Each row has a name. Each question is about the rows just above it. Places in a row count from 1.

[ 99  91 138 119  93 133 106  84 112  89 167  95 157 135 113 128 135 108
 149] -> K_903
[180 168  63 145 131  75  98 160 158 158 134 175  93 169 179 120 115 149
 171] -> K_404
[ 99  91 138 119 117 133 106  84  88  89  76  95 157 135 166 128 163 108
 149] -> K_277
[105 112 120  76 168 126 172 102 104 106 113 113 140 168  92 178  95  99
 161] -> K_82
[139 162 149 133  99 132 156 166 172 163  73 159 111 127  91 127  81 160
  96] -> K_163
Whose row is [105 112 120  76 168 126 172 102 104 106 113 113 140 168  92 178  95  99
 161]?  K_82
Shuffled K_404 with one entry gone: [171 120  63  93 149  98 160 175 115 158 169 145 131  75 168 158 179 134], missing  [180]
The one value in K_277 and K_404:  [149]

[175  90 178  61 167 197 154] = K_32
[104 141  75 199 198 130  89] = K_720
[101 149  94 153 104 138 159] = K_578
[126 198 156 154 175 124 105] = K_719
K_720 without one entry, shuffled: [ 75 130  89 199 141 104]. Gone:  [198]
The one value in K_578 and K_720:  [104]
Which value is in both K_720 and K_719?  [198]

[ 74 124 104 182 134 158 170  88  67 106 183 147  82] -> K_569
[138 147 173 104 155 138 137 128 125 173 138 137 190] -> K_816
[ 73 185 124 185 140 168 152 100 170 113 181 136  88] -> K_395
[165 125 106 127 111 108 154 158 178 111 100 127 111] -> K_473
[138 147 173 104 155 138 167  60  64 127 197 189 165] -> K_731
[ 85 143 123 163 156 160 169  72  60 141 203 176 137] -> K_338
[100 145 113 142 155 144 175  63  67 147 197 169 155] -> K_814
[174 144 155  84 139 100 104 148 169 165 105 139 191] -> K_721
[ 74 124 104 182 134 158 170 101 175 169 107 143 198] -> K_613
The one value in K_721 and K_395:  [100]
Shared by K_338 and K_814:  [169]
Which value is in both K_395 and K_721?  [100]
Every place of [185] in K_395:  2 4
Every place of [138] in K_816:  1 6 11

[166 164 134 180 122 127 166 136 108 178 131 102 115 114 100 163 152 184] : K_127
[112 142 116 137  66 132  96  81 163 146 137 175 138 129 146  81  81 137] : K_36
[112 142 116  90  66 132  96 142 163 146 129 102 162 119 131 176 144 150] : K_230
At which places does K_36 hold [138]?  13
K_36 without one entry, shuffled: [116 137 129 163 175  81  81 137 146  66 138 137 112  96 146 132  81]. Gone:  [142]

[166 186 160 185 126  60] = K_263
[110 110  65  65  65  65] = K_561
[185 119  72 191  74 102] = K_983
[183  94 179 142 194 139] = K_501
[ 63 173 173 109 109 155] = K_621
Every place of [109] in K_621:  4 5
Every place of [110] in K_561:  1 2
Every place of [142] in K_501:  4

